Here is a tiny trained network, its code and every weight. The questions are about switching its units off for an input and a class, where a switched-off unit gives its printed mean instead of its output.

import numpy as np


def w(rows, s, z=0):
    codes = np.array(rows[::2]) - 128.0
    scale = np.full(codes.shape[1], s)
    scale[-1] = z or s
    return codes * scale


def f(y):
    return np.maximum(y, 0)


def log_softmax(a):
    a = a - a.max(-1, keepdims=True)
    return a - np.log(np.exp(a).sum(-1, keepdims=True))


def net(x, mask):
    res = np.array(x, float).reshape(1, 3) / 4 @ E
    y = f(res @ A[0][:, :-1].T + A[0][:, -1])
    res = res + np.where(mask, y, B[0][:, -1]) @ B[0][:, :-1]
    return log_softmax(res[-1] @ U[:, :-1].T + U[:, -1])


A, B = {}, {}
E = w([
[203,48,38,159,254,65,6,89,105,153,153],'x0',
[96,68,242,179,30,85,69,97,168,87,216],'x1',
[224,100,220,150,135,207,132,203,59,174,185],'x2',
],0.008)
A[0] = w([
[207,33,122,166,200,106,29,98,103,149,165,109],'n1',
[155,73,187,158,110,128,100,67,148,107,175,64],'n2',
[219,79,155,157,97,171,171,255,45,160,215,28],'n3',
[106,56,184,207,78,164,69,137,207,65,183,12],'n4',
[71,182,218,153,65,211,207,180,108,133,101,120],'n5',
[206,122,148,210,67,88,113,115,180,52,227,40],'n6',
[74,128,199,120,57,152,211,124,150,91,158,56],'n7',
[57,37,180,182,54,81,81,73,167,98,193,1],'n8',
[53,136,87,150,132,68,127,53,229,90,114,121],'n9',
[136,72,240,173,67,115,54,82,149,85,131,14],'n10',
[169,49,177,137,114,157,109,206,96,183,223,49],'n11',
[131,46,89,190,124,22,43,99,132,151,140,122],'n12',
[189,86,187,144,115,199,111,190,112,151,160,52],'n13',
],0.0062,0.0027)
B[0] = w([
[113,239,217,187,224,80,127,46,29,2,42,236],'n1',
[188,206,95,182,165,224,94,167,111,141,106,188],'n2',
[3,55,84,5,78,105,163,111,228,227,174,224],'n3',
[206,166,31,118,161,175,79,205,94,152,87,214],'n4',
[142,175,201,229,227,114,105,89,21,68,9,255],'n5',
[213,122,24,175,200,154,57,191,112,137,21,201],'n6',
[75,145,193,208,182,6,143,6,74,74,84,222],'n7',
[215,114,51,86,83,168,51,215,146,171,116,236],'n8',
[9,55,100,48,104,82,214,130,216,210,179,218],'n9',
[210,85,75,79,194,187,69,194,136,126,93,217],'n10',
[35,71,165,64,26,56,219,35,114,212,226,203],'n11',
[13,142,209,141,139,35,170,55,111,85,161,225],'n12',
[19,30,90,100,105,84,218,110,223,193,224,195],'n13',
],0.0051,0.0094)
U = w([
[90,186,254,225,182,115,101,12,22,49,118,5],'0',
[30,77,130,57,52,107,152,48,192,183,191,87],'1',
[182,189,57,109,204,232,114,177,65,155,71,249],'2',
],0.0057,0.0021)

Each question gives the input, the list of numbers given to net, and the class t.
The units are the neurons (one row each of A and B). Each row of codes is followed by its name. A weight is (code - 128) times the scale printed after its matrix; where a second scale follows, it is the last column's (A, B and U).
mask holds one flag per neuron, in row order. A switched-off neuron (its flag False) gives its mean, the last column of its row in B, instead of its output. The means were averaged over made-up inputs and are rounded, as every weight is.
A unit's drop is (log p(t) with every unit on - log p(t) with that unit switched off) / (log p(t) with every unit on - log p(t) with every unit switched off).
The circuit of an input: a set's keep is (log p(t) with only the set's units on - log p(t) with every unit switched off) / (log p(t) with every unit on - log p(t) with every unit switched off). Starting from the 12 units with the biggest drops (on a tie, the unit counted first), units are removed one at a time, each time the one whose removal leaves the highest keep (on an exact tie, the one counted first), for as long as the keep stays at least 0.8.
circuit, biggest first: the units of the circuit, biggest drop first
most important unit: the unit with the biggest drop
k most important neurons: the k neurons with the biggest drops, biggest first
drop when u is switched off: that unit's drop, to one decimal
input [6,8,7], class 2: circuit, biggest first : n4
input [-3,8,5], class 2: circuit, biggest first : n4, n10
input [6,-6,-3], class 0: circuit, biggest first : n1, n8
input [8,-8,-7], class 0: circuit, biggest first : n1, n12
input [4,-6,-7], class 1: 2 most important neurons : n9, n5
input [4,5,0], class 2: circuit, biggest first : n8, n6
input [5,2,7], class 1: 2 most important neurons : n3, n11
input [-6,1,8], class 1: 2 most important neurons : n3, n13
input [-6,-6,2], class 0: 2 most important neurons : n5, n8
input [-6,8,2], class 2: circuit, biggest first : n4, n10
input [4,-6,-6], class 1: circuit, biggest first : n5, n9
input [-7,8,-4], class 2: 3 most important neurons : n8, n4, n10
input [5,-1,6], class 1: 2 most important neurons : n3, n5
input [5,-5,-6], class 1: most important unit : n5
input [7,-2,-6], class 0: 2 most important neurons : n1, n3
input [0,6,6], class 1: 3 most important neurons : n11, n3, n13
input [-8,2,-6], class 0: 2 most important neurons : n5, n7
input [1,3,0], class 2: 2 most important neurons : n7, n5
input [1,-3,-4], class 1: 2 most important neurons : n5, n1
input [-5,7,-5], class 2: most important unit : n8
input [8,-8,7], class 0: drop when n1 is switched off : 1.0
